Below are the code and all the weights of a small trained network. Each question names an input and a target symbol and asks about switching units off, where a switched-off unit gives its printed mean instead of its output.

import numpy as np


def w(rows, s, z=0):
    codes = np.array(rows[::2]) - 128.0
    scale = np.full(codes.shape[1], s)
    scale[-1] = z or s
    return codes * scale


def norm(h):
    return h / np.sqrt((h * h).mean(-1, keepdims=True) + 1e-5)


def f(y):
    return y / 2 * (1 + np.tanh(0.7978845608 * (y + 0.044715 * y**3)))


def softmax(a):
    e = np.exp(a - a.max(-1, keepdims=True))
    return e / e.sum(-1, keepdims=True)


def log_softmax(a):
    a = a - a.max(-1, keepdims=True)
    return a - np.log(np.exp(a).sum(-1, keepdims=True))


def net(x, mask):
    ids = ['Παβεζθτφω'.index(c) for c in x.split()]
    T = len(ids)
    res = E[ids] + P[:T]
    r = norm(res)
    for j in range(2):
        rows = slice(3 * j, 3 * j + 3)
        q, k, v = (r @ M[0][rows].T for M in (Q, K, V))
        z = softmax(np.where(np.tri(T) > 0, q @ k.T / 3**0.5, -1e9)) @ v
        o = O[0][rows]
        res = res + np.where(mask[j], z, o[:, -1]) @ o[:, :-1]
    y = f(norm(res) @ A[0][:, :-1].T + A[0][:, -1])
    res = res + np.where(mask[2:6], y, B[0][:, -1]) @ B[0][:, :-1]
    return log_softmax(norm(res)[-1] @ U[:, :-1].T + U[:, -1])


Q, K, V, O, A, B = {}, {}, {}, {}, {}, {}
E = w([
[89,246,166,76,60,121],'Π',
[153,82,179,106,138,62],'α',
[151,69,93,114,133,124],'β',
[254,69,126,153,7,29],'ε',
[96,135,121,60,160,183],'ζ',
[96,127,234,162,158,118],'θ',
[20,140,112,62,81,165],'τ',
[45,145,168,167,117,146],'φ',
[67,246,160,145,213,202],'ω',
],0.0083)
P = w([
[196,90,123,112,81,152],'0',
[2,191,231,77,141,107],'1',
[150,66,40,212,173,188],'2',
[92,133,205,129,169,80],'3',
[111,71,32,216,162,186],'4',
[76,185,225,140,182,86],'5',
],0.0078)
Q[0] = w([
[130,129,241,162,106,106],'head 1',
[133,89,2,94,48,205],'head 1',
[142,82,37,178,109,219],'head 1',
[125,171,171,76,171,65],'head 2',
[156,145,42,102,90,106],'head 2',
[121,116,106,207,129,197],'head 2',
],0.0077)
K[0] = w([
[193,137,189,80,159,247],'head 1',
[79,164,31,186,213,1],'head 1',
[10,182,93,238,227,83],'head 1',
[188,156,113,10,80,84],'head 2',
[146,66,169,170,143,50],'head 2',
[103,178,173,224,191,184],'head 2',
],0.0066)
V[0] = w([
[182,128,196,159,225,208],'head 1',
[88,95,2,89,102,114],'head 1',
[77,124,190,227,36,113],'head 1',
[216,154,77,74,164,53],'head 2',
[162,176,183,102,183,128],'head 2',
[116,167,238,111,119,250],'head 2',
],0.0083)
O[0] = w([
[160,156,59,223,12,136,124],'head 1',
[200,124,202,73,187,223,106],'head 1',
[77,222,73,33,232,43,221],'head 1',
[99,145,246,144,158,86,2],'head 2',
[28,89,207,254,135,150,104],'head 2',
[180,69,62,232,112,147,252],'head 2',
],0.0074,0.0057)
A[0] = w([
[3,103,173,235,83,124,2],'neuron 1',
[105,131,224,131,129,174,229],'neuron 2',
[181,113,20,70,148,79,65],'neuron 3',
[50,131,79,166,178,207,186],'neuron 4',
],0.0072,0.0045)
B[0] = w([
[182,186,113,58,34,29,161],'neuron 1',
[220,105,122,204,179,173,200],'neuron 2',
[180,162,181,95,78,105,228],'neuron 3',
[143,78,253,117,117,122,253],'neuron 4',
],0.0083,0.005)
U = w([
[52,226,81,46,189,62,50],'Π',
[93,91,168,48,165,178,255],'α',
[184,93,162,72,200,189,90],'β',
[172,181,229,113,63,56,88],'ε',
[165,151,2,79,76,120,173],'ζ',
[73,74,224,167,177,72,173],'θ',
[192,140,183,180,153,206,138],'τ',
[131,138,105,239,84,234,161],'φ',
[74,99,116,194,42,111,72],'ω',
],0.0079,0.0036)

Each question gives the input, a string of symbols that net reads in full, and the target symbol t.
The units are the heads (3 rows each of Q, K, V and O) and the neurons (one row each of A and B). Each row of codes is followed by its name. A weight is (code - 128) times the scale printed after its matrix; where a second scale follows, it is the last column's (O, A, B and U).
mask holds one flag per unit, heads first, then neurons. A switched-off unit (its flag False) gives its mean, the last column of its rows in O or B, instead of its output. The means were averaged over made-up inputs and are rounded, as every weight is.
A unit's drop is (log p(t) with every unit on - log p(t) with that unit switched off) / (log p(t) with every unit on - log p(t) with every unit switched off).
The circuit of an input: a set's keep is (log p(t) with only the set's units on - log p(t) with every unit switched off) / (log p(t) with every unit on - log p(t) with every unit switched off). Starting from all 6 units, units are removed one at a time, each time the one whose removal leaves the highest keep (on an exact tie, the one counted first), for as long as the keep stays at least 0.8.
circuit, biggest first: the units of the circuit, biggest drop first
k most important neurons: the k neurons with the biggest drops, biggest first
heads that matter: for each layer, one digit per head in row order, 1 if its drop is at least 0.15 and else 0, layers parted by /
drop of u: that unit's drop, to one decimal
input ω β τ ω θ Π, target ω: heads that matter	10
input ω ω Π, target φ: heads that matter	01
input Π Π φ τ, target θ: heads that matter	11
input θ τ Π Π, target ζ: circuit, biggest first	(head 1)
input ζ Π φ, target ζ: heads that matter	01
input β ζ ε ω τ β, target τ: heads that matter	10
input φ φ α Π, target Π: heads that matter	10
input φ β φ ε θ, target ζ: heads that matter	11
input Π Π α ω, target θ: circuit, biggest first	(head 2; head 1)
input ω Π α θ, target ω: heads that matter	10
input Π Π ω θ φ ε, target θ: heads that matter	11
input ω α φ φ, target ω: heads that matter	10
input α θ α ε α, target ε: circuit, biggest first	(head 2; neuron 3)
input α φ β ζ, target ε: heads that matter	11
input α Π θ α φ ω, target ε: circuit, biggest first	(neuron 1; head 1; head 2)
input Π β Π ζ Π Π, target θ: 2 most important neurons	(neuron 3; neuron 2)
input β α α α, target τ: most important neuron	(neuron 2)
input α β α ε φ β, target ε: circuit, biggest first	(head 1; neuron 1; head 2)
input Π β ε, target ε: 2 most important neurons	(neuron 3; neuron 2)
input Π Π τ, target α: most important neuron	(neuron 2)
input Π Π ε, target ε: drop of head 2	0.8
input β Π α φ, target τ: drop of neuron 2	0.2
